[[-0.542 -0.897  0.237 -0.680 -1.954 -0.812 -0.520 -2.270]
 [-3.321  2.031  0.602  1.427  1.033  0.004  0.033 -1.864]
 [-0.879 -0.588  2.371  0.737  0.301  0.538  1.453  0.794]
 [ 1.519 -1.480 -0.671 -3.190  2.218 -2.657  1.723  3.846]
 [-1.579 -1.779 -0.229  0.315 -0.553  2.475  0.066 -2.281]
 [ 0.037 -0.583  1.728 -2.195 -3.989 -1.956  4.485 -0.897]] gives -2.281

[[-1.579 -0.971 -0.952 -0.641 -1.763 -0.795 -3.919 -2.145 -2.888 -1.180]
 [-1.632 -0.222 -0.270 -0.907  2.850 -3.575 -0.353  2.643  2.841 -2.792]
 [-0.634 -2.570  1.237  2.417 -3.345  2.997 -2.362 -3.620 -2.428 -0.869]
 [-3.330 -3.272  2.045  1.153 -1.245 -1.454  3.306 -1.222  1.983 -0.574]
 [-3.436 -2.694  2.110  1.194 -1.201 -1.317  3.573 -1.125  2.244 -0.267]
 [-0.785 -0.989  1.595  2.147 -1.008 -0.670  2.721 -1.094  2.008  0.222]
 [-1.949  2.351 -1.216 -0.410 -0.328 -2.164 -0.899 -0.506  0.085 -1.058]
 [-2.630 -0.195 -0.043 -1.960  2.956 -4.262 -0.817  2.811  2.551 -1.601]
 [-4.674 -2.154  1.774 -0.817 -1.923 -0.711 -1.028 -1.817 -1.215  1.589]
 [-2.951  0.001  0.147 -1.784  2.942 -4.293  0.205  2.887  3.143 -1.460]] gives 1.589

[[ 0.761 -1.070  0.312  0.781 -0.345  1.057 -0.284 -0.316 -0.453  1.576
   1.151 -0.238]
 [-0.480  1.987  2.311  2.791  2.833  1.589 -0.717 -1.387 -1.517  1.375
  -0.504 -4.851]
 [ 0.153 -0.057  0.525  0.928 -0.034  1.057 -0.360 -0.436 -0.577  1.375
   0.282 -0.585]
 [-0.886  2.400  2.451  1.025  2.797  1.057 -0.421 -1.387 -0.668 -0.118
  -2.197 -3.343]
 [-0.480  2.014  2.199  4.495  3.238  1.858 -1.023 -1.387 -2.901  1.829
  -0.049 -5.780]
 [-0.480  2.011  2.199  5.341  3.360  2.047 -1.102 -1.387 -3.564  2.036
   0.516 -6.058]
 [-0.466  0.937  0.836  0.928  0.488  0.984 -0.421 -0.612 -0.668  0.574
  -0.269 -1.066]
 [-0.480  1.987  2.279  0.704  1.561  1.057 -0.421 -1.387 -0.152 -0.070
  -2.118 -1.640]
 [-0.507  1.965  0.922  0.928  1.561  0.399 -0.421 -0.732 -0.668 -0.237
  -0.598 -1.640]
 [-0.480  1.995  2.199  4.891  3.294  1.892 -1.065 -1.387 -3.237  1.920
   0.265 -5.914]
 [-0.483  1.987  2.288  0.685  1.561  1.057 -0.421 -1.387 -0.140 -0.090
  -2.160 -1.640]] gives -5.914

[[-0.816 -0.927  0.009  0.110  0.508 -0.431]
 [ 0.053  1.217  0.459  0.191  0.959  0.058]
 [-1.870 -0.458  0.064  0.837  0.276 -1.356]
 [-2.346  0.275  0.023  0.145  0.610 -4.998]
 [-0.947  0.183 -1.718 -1.194  0.562 -4.208]
 [ 1.432  0.302  0.434  1.081 -0.780  0.634]
 [-1.251 -1.611  0.118 -0.526 -0.426  2.453]
 [ 0.642 -0.715  0.500  2.582  0.967 -3.172]
 [-0.604 -0.387  0.045 -0.646 -0.459  1.267]] gives -3.172

[[-0.122  1.229 -1.647  4.285 -0.236 -0.178]
 [-4.432 -0.281  0.537  5.820  0.182 -0.290]
 [-1.162 -0.602 -0.694  0.883  0.182  0.093]
 [-2.897 -2.153  0.835  2.095 -0.459 -0.347]
 [ 2.050  1.037 -0.547  1.715 -0.215 -0.817]
 [-3.797  2.189  0.771  1.861  0.282 -0.909]
 [-2.323 -1.533 -0.048  5.074 -0.171  0.657]] gives -0.909

[[-4.184 -0.084  0.182  4.388  3.409  4.979]
 [ 0.944  1.997  1.450 -2.218  1.347 -2.517]
 [ 0.378  0.644 -0.713  3.203  1.068  1.599]
 [-2.682  2.400 -5.000 -1.301  5.466  1.768]
 [-1.608 -4.579 -1.351  2.850  1.668  1.793]
 [ 4.880 -1.430  6.115 -1.444 -5.804 -2.857]] gives 1.793

[[-0.571 -2.505  4.125 -1.002  2.538 -0.350 -1.903 -1.689  0.955  0.438
  -1.270 -0.476 -2.918  1.889  0.183]
 [ 1.531  0.826 -2.439 -0.922  1.890 -1.008 -1.746  0.198  0.568 -0.050
  -3.487  1.369  2.144  0.361  1.287]
 [-1.337 -1.584 -1.306  1.508  0.560 -1.449 -2.465  4.402  0.211  0.963
   0.020 -1.503 -2.065  2.204 -0.994]
 [ 1.913 -2.498  0.110  1.475  1.655  3.761 -2.018  2.350 -1.148  1.090
   3.360 -0.006 -1.897  1.589 -2.048]
 [ 1.065  1.525  2.794  0.594 -1.698  4.489  1.985  0.558  0.195 -2.043
  -2.235  1.097  0.856 -0.033  0.675]] gives -2.048
---
[-4.396, -2.670,  1.017, -2.599,  5.342,  0.899] -> -2.670

[ 4.681, -4.329, -2.026,  3.199,  5.077] -> 4.681

array([[-2.235,  2.187, -3.842, -1.008, -4.638,  3.138],
       [ 2.369, -2.765,  3.856,  1.747,  1.823, -3.065],
       [ 1.230, -4.374,  2.429,  2.796,  2.135, -3.131]]) -> -4.374

array([[-0.072,  2.194, -1.555,  0.503],
       [ 0.333,  2.960,  1.048,  2.210],
       [-2.743, -4.682,  3.030, -1.242]]) -> 2.210

[0.473, 4.869, 5.186, 1.697, 5.939] -> 0.473

array([[-3.734, -0.088, -0.387,  0.618,  0.918],
       [-2.216,  3.614, -5.348,  2.501,  3.015]]) -> -2.216

[3.746, 0.000, 4.495, 2.247, 0.749] -> 3.746
